Below are the code and all the weights of a small trained network. Each question names an input and a class and asks about switching units off, where a switched-off unit gives its printed mean instead of its output.

import numpy as np


def w(rows, s, z=0):
    codes = np.array(rows[::2]) - 128.0
    scale = np.full(codes.shape[1], s)
    scale[-1] = z or s
    return codes * scale


def f(y):
    return y / 2 * (1 + np.tanh(0.7978845608 * (y + 0.044715 * y**3)))


def log_softmax(a):
    a = a - a.max(-1, keepdims=True)
    return a - np.log(np.exp(a).sum(-1, keepdims=True))


def net(x, mask):
    res = np.array(x, float).reshape(1, 5) / 4 @ E
    y = f(res @ A[0][:, :-1].T + A[0][:, -1])
    res = res + np.where(mask, y, B[0][:, -1]) @ B[0][:, :-1]
    return log_softmax(res[-1] @ U[:, :-1].T + U[:, -1])


A, B = {}, {}
E = w([
[82,168,74,144,229,223,176],'x0',
[126,29,163,74,208,72,193],'x1',
[253,100,52,154,176,142,78],'x2',
[87,17,133,160,116,223,54],'x3',
[46,122,40,124,145,20,79],'x4',
],0.0059)
A[0] = w([
[121,189,95,167,61,158,106,58],'N0',
[132,148,112,121,137,126,160,91],'N1',
[159,171,140,103,156,83,162,118],'N2',
[118,122,94,95,112,135,119,254],'N3',
[79,62,141,139,102,197,63,85],'N4',
[184,91,199,135,23,56,95,92],'N5',
[53,132,48,115,155,75,82,111],'N6',
[105,168,94,128,186,201,185,107],'N7',
[133,127,165,126,143,135,132,53],'N8',
[114,208,116,164,68,165,53,120],'N9',
[196,116,86,110,154,136,84,83],'N10',
[161,192,140,102,139,85,162,144],'N11',
[83,162,76,123,220,195,172,90],'N12',
[173,226,150,137,152,75,190,126],'N13',
[93,45,120,119,104,197,74,110],'N14',
[158,131,150,153,179,95,127,92],'N15',
[179,133,195,117,112,194,152,109],'N16',
[236,115,79,107,165,133,77,121],'N17',
[148,2,185,123,211,71,205,100],'N18',
[34,149,222,115,75,151,191,116],'N19',
[55,164,207,115,137,120,121,66],'N20',
[166,171,151,141,134,75,148,62],'N21',
[120,172,87,138,107,173,119,93],'N22',
[148,79,104,123,145,111,155,29],'N23',
[129,211,100,100,56,176,43,95],'N24',
[203,161,230,131,128,185,179,101],'N25',
[160,236,110,129,97,95,166,96],'N26',
[180,161,99,148,134,97,166,63],'N27',
[219,100,76,162,138,128,136,118],'N28',
[248,101,68,166,169,113,114,107],'N29',
[142,188,95,109,137,104,192,114],'N30',
[147,189,152,102,151,107,146,42],'N31',
[92,152,115,135,180,160,147,63],'N32',
[183,89,155,103,37,64,92,106],'N33',
[46,133,173,131,76,114,168,117],'N34',
[128,65,173,90,205,92,163,74],'N35',
[32,146,183,150,104,116,177,112],'N36',
[178,118,183,117,100,206,176,83],'N37',
[84,134,149,115,105,127,146,98],'N38',
[81,48,139,149,112,192,80,120],'N39',
[148,172,129,140,87,165,117,107],'N40',
[82,166,93,135,206,185,149,102],'N41',
[51,122,46,139,135,57,81,81],'N42',
],0.008,0.0044)
B[0] = w([
[140,121,140,57,92,106,188,171],'N0',
[126,114,134,117,116,120,120,126],'N1',
[93,97,115,140,123,140,125,171],'N2',
[108,152,118,206,172,163,133,208],'N3',
[93,67,88,99,96,99,99,187],'N4',
[165,104,240,131,90,150,95,240],'N5',
[193,139,123,145,155,44,129,203],'N6',
[164,118,193,140,110,131,108,203],'N7',
[148,119,125,91,111,99,130,110],'N8',
[102,150,132,114,130,150,220,220],'N9',
[130,144,122,60,122,126,101,157],'N10',
[93,101,103,169,126,145,108,192],'N11',
[156,104,225,113,73,148,99,219],'N12',
[79,81,86,161,118,123,94,220],'N13',
[86,75,91,124,99,107,93,193],'N14',
[121,124,125,97,111,126,128,129],'N15',
[151,127,118,139,168,64,132,182],'N16',
[126,181,104,90,138,163,90,206],'N17',
[96,148,126,109,99,151,253,254],'N18',
[135,188,85,90,165,172,82,231],'N19',
[160,139,111,54,107,134,103,159],'N20',
[121,86,128,95,97,107,109,142],'N21',
[127,127,154,108,117,136,160,155],'N22',
[146,125,134,52,77,93,136,117],'N23',
[118,137,139,86,116,135,215,209],'N24',
[177,134,107,147,167,23,130,212],'N25',
[87,77,101,98,104,112,130,199],'N26',
[122,102,115,69,104,110,101,141],'N27',
[131,163,104,96,147,146,102,183],'N28',
[133,180,104,73,140,171,88,213],'N29',
[108,91,115,134,111,135,102,179],'N30',
[134,86,116,72,92,83,111,133],'N31',
[161,110,163,88,90,117,114,143],'N32',
[167,106,218,134,98,151,108,219],'N33',
[152,166,106,98,146,166,99,197],'N34',
[121,135,134,76,85,117,195,191],'N35',
[133,171,104,90,143,164,95,200],'N36',
[168,124,108,123,134,38,122,180],'N37',
[140,139,120,98,125,130,113,141],'N38',
[80,80,85,137,104,113,93,199],'N39',
[142,132,127,118,125,110,168,155],'N40',
[148,112,202,131,92,149,111,199],'N41',
[208,117,115,98,159,18,134,202],'N42',
],0.028,0.0051)
U = w([
[145,206,76,46,153,196,65,102],'0',
[169,98,220,129,89,167,101,166],'1',
[98,139,107,78,101,145,255,99],'2',
[64,46,57,120,103,125,86,139],'3',
[199,134,98,131,187,51,132,37],'4',
[107,158,110,215,195,186,138,252],'5',
],0.0085,0.0016)

Each question gives the input, the list of numbers given to net, and the class t.
The units are the neurons (one row each of A and B). Each row of codes is followed by its name. A weight is (code - 128) times the scale printed after its matrix; where a second scale follows, it is the last column's (A, B and U).
mask holds one flag per neuron, in row order. A switched-off neuron (its flag False) gives its mean, the last column of its row in B, instead of its output. The means were averaged over made-up inputs and are rounded, as every weight is.
A unit's drop is (log p(t) with every unit on - log p(t) with that unit switched off) / (log p(t) with every unit on - log p(t) with every unit switched off).
The circuit of an input: a set's keep is (log p(t) with only the set's units on - log p(t) with every unit switched off) / (log p(t) with every unit on - log p(t) with every unit switched off). Starting from the 12 units with the biggest drops (on a tie, the unit counted first), units are removed one at a time, each time the one whose removal leaves the highest keep (on an exact tie, the one counted first), for as long as the keep stays at least 0.8.
circuit, biggest first: the units of the circuit, biggest drop first
unit that matters most: the unit with the biggest drop
k most important neurons: the k neurons with the biggest drops, biggest first
drop of u: that unit's drop, to one decimal
input [8,7,4,4,-5], class 1: circuit, biggest first -> N12
input [-5,4,5,1,4], class 0: 2 most important neurons -> N29, N17
input [-7,5,8,8,3], class 0: 3 most important neurons -> N29, N17, N28
input [7,3,5,0,7], class 1: 3 most important neurons -> N12, N41, N25
input [-5,3,-1,-4,6], class 4: 4 most important neurons -> N42, N6, N12, N41
input [8,-1,7,5,1], class 1: 3 most important neurons -> N12, N41, N7
input [7,6,5,-7,1], class 1: 3 most important neurons -> N12, N7, N41
input [-6,7,4,-4,-5], class 2: 2 most important neurons -> N18, N35
input [7,-1,0,7,3], class 1: 2 most important neurons -> N12, N41
input [-4,5,-5,-6,0], class 3: 3 most important neurons -> N13, N11, N29
input [-1,-7,1,-7,-2], class 2: 3 most important neurons -> N24, N9, N0
input [0,5,-7,-7,-8], class 4: 4 most important neurons -> N25, N37, N16, N29
input [-4,3,-5,-6,7], class 4: drop of N39 -> 0.1
input [-4,-1,-4,-1,-5], class 4: unit that matters most -> N25
input [-3,-2,0,-4,0], class 3: drop of N15 -> 0.0
input [-4,7,-6,2,-7], class 2: drop of N7 -> 0.2
